Rows, each followed by one of two labels for a hidden trait (new trait and labels in each part):
In the rows, 128 means zero.
[102  76 139 130 118 111 131  88 130 161 111 120 118 135 128 134 130 149
 128 118 147 135 124 116 122 126 146 157 136 131 129 148 134 133 120 123
 155 119 117 107 110 138 113 115 171 132 137 104 136  95 154 138 101 145
 124 119 101 124  95 139 135 136 155 146 145 118]
Rabut
[102  46 144  96 108 130 135  61 137 140  88 128 112 138  83 146 118 179
 117  98 101 153 120 133 116 149  69 146 145 123 129 152  99 156 125 120
 136 130 118  94 145 131 120  90 195 131 140 122 149  69 171 135  97 237
 125 153  25 149 135 137 135 149 145 133  96  96]
Ledod
[ 99  78 148 110 118 125 131  81 138 154  90 137 102 129 114 134 136 155
 119 109 109 149 123 133 119 141 113 129 143 121 138 144 111 151 128 129
 137 139 119  98 146 130 126 104 166 128 131 117 154  95 160 128 106 207
 134 149  63 137 134 126 123 152 142 148 112 101]
Ledod
[ 60  57 151 107 109 136 136  52 145 121  90 139 117 110  81 134 115 188
 115  90  80 149 115 151  96 140 118 135 170 111 158 166  90 179 129 135
 116 169 128 100 156 123 127 101 223 119 123  95 180  87 185 138  89 248
 135 154  27 157 155 134 148 148 149 142  88  87]
Ledod
[118  31 132 101 100 133 141  55 127 150 112 103 140 155  77 172  90 197
 118  87 127 150 114 127 119 153  44 158 128 135 102 151  93 145 124  99
 147 129 117 118 138 140 106  73 211 143 168 106 127  91 178 133  99 222
 104 143  29 163 146 152 174 134 149 107  84 102]
Ledod
[158 122 119 143 118 127 142 120 121 196 152 103 109 172 107 142 151 140
 124 136 170 140 117 115 132 134  87 148 104 134 109 116 121  90 108 100
 160  98 104 108 128 152 122 118 104 153 151  95 125 153 127 101 145 100
 118 145 141 126  80 153 146 152 122 117 158 120]
Rabut
[111  40 143  92 117 101 124  75 135 137  73 125 103 133 138 143 125 160
 125  99 110 150 131 112 125 145  96 162 138 131 122 158 134 158 131 131
 169 102 112  92 106 135 106  88 188 130 136 145 125  35 163 151  85 230
 124 123  50 128 110 118 108 139 165 157 118 105]
Ledod
[175 105 113 117 118 151 138 128 121 141 131 102 145 153  66 163 105 160
 121 111 132 138 117 132 130 146  28 130 107 136  91 122  92 121 127 100
 123 127 127 145 153 140 123  99 143 145 159 128 106 151 129 108 150 207
 105 153  58 158 155 147 163 125 115  78  86 126]
Rabut
[100  84 141 102 118 155 135  74 141 127  91 137 109 125  71 135 122 175
 116 101  68 146 117 152 113 150  58 110 148 115 135 143  78 165 136 124
 110 158 128 123 191 120 133  95 175 126 128 127 157 127 151 120 114 240
 130 165  36 167 168 127 144 151 128 119  71  90]
Ledod

Part 2:
[106 189 124 141 132 133  93 134 184 129 130 112 114 132 107 115 184 124
 134 134 165 156 120 141 108 141 110 152 114]
J
[130 146 130 131 133 133 114 138 135 123 112 124 134 136 110 130 153 127
 142 133 107 169 129 132  99 133 132 195 151]
P
[161 185 120 178 108 130  99 138 184 127 144 140 126 117 116 122 197 131
 158  99 146 221 142  85  60 222 152 215 157]
P
[156 149 121 151 120 121  96 139 145 126 120 142 152 129  92 126 140 119
 142 139  93 198 133 115  99 110 134 184 152]
J
[165 123 130 163 145 145 122 136 133 124 108 151 141 119 110 141 107 115
 116 145 110 137 120 123 120  59 124 142 164]
P
[202  96 132 160 136 140 117 138 108 124 101 157 151 128 112 143 126 118
 131 152  94 151 126 109 106  93 141 182 182]
P
[168 193 108 179 109 130  78 149 182 125 134 135 132  97  92 118 150 116
 152 121 130 205 133 102  77 106 156 198 176]
P
[142 151 127 146 125 127  96 132 170 130 130 136 126 137 109 120 193 124
 145 134 148 173 125 120  91 160 125 164 123]
J
[166 178 118 189 129 133  89 138 168 123 126 151 156 114  96 132 139 118
 141 127  95 218 135  96  85 134 137 207 181]
P
[ 86 130 133 101 134 142 154 127 137 130 130 103  92 119 147 124 116 132
 112 120 188  57 117 157 159  98 115  59  98]
J
[133 168 120 162 129 126 106 130 172 126 140 134 136 114 118 122 149 119
 151 120 125 186 130 112  92 144 135 151 149]
P
[156 184 119 174 121 126 101 127 157 127 139 130 138 121 120 126 176 131
 155 111 121 206 143  84  88 233 141 209 168]
P
[123 124 128 111 116 122 114 135 143 131 131 123 111 135 122 117 167 127
 137 133 156 124 123 142 116 113 132 118 101]
J
[159 153 124 145 124 135  90 148 145 124 112 132 130 129  98 126 161 121
 140 143 118 164 125 133  85  92 142 197 157]
J
[123 188 117 162 136 137  94 144 166 122 118 117 137 108  93 124 128 114
 142 134 111 180 125 138  97  80 131 187 170]
P
[ 67 169 123 112 121 133 146 127 161 131 147 103  94 109 140 118 107 134
 110 101 184  85 126 146 154 121 115  61  89]
J
[170 161 124 168 134 147  90 151 157 123 107 136 133 118  92 132 141 116
 129 148 123 158 120 128  92  62 135 191 171]
P
[185 181 112 187 118 125  69 145 171 124 127 146 155 114  86 124 162 115
 158 135  94 227 135  97  69 129 150 227 187]
P
[195 139 126 167 128 134  91 140 129 123 110 142 146 132 104 133 178 123
 156 144  96 195 133 102  74 155 151 240 188]
P
[131 149 126 138 130 131 117 145 151 123 109 133 143 118  93 128 122 114
 145 132  93 196 127 137  92  65 135 180 164]
J
[136 175 121 171 143 147 102 146 192 123 115 136 133 101  92 128 120 106
 129 137 133 168 115 137  96  28 122 148 162]
P
[139 173 123 145 114 132  97 136 162 130 132 127 116 132 115 122 173 133
 125 125 155 154 131 117 110 168 126 171 122]
J
[226 108 127 172 126 114  74 139 123 125 102 174 186 153  77 135 181 113
 163 166  38 255 135  93  61 140 144 255 190]
P
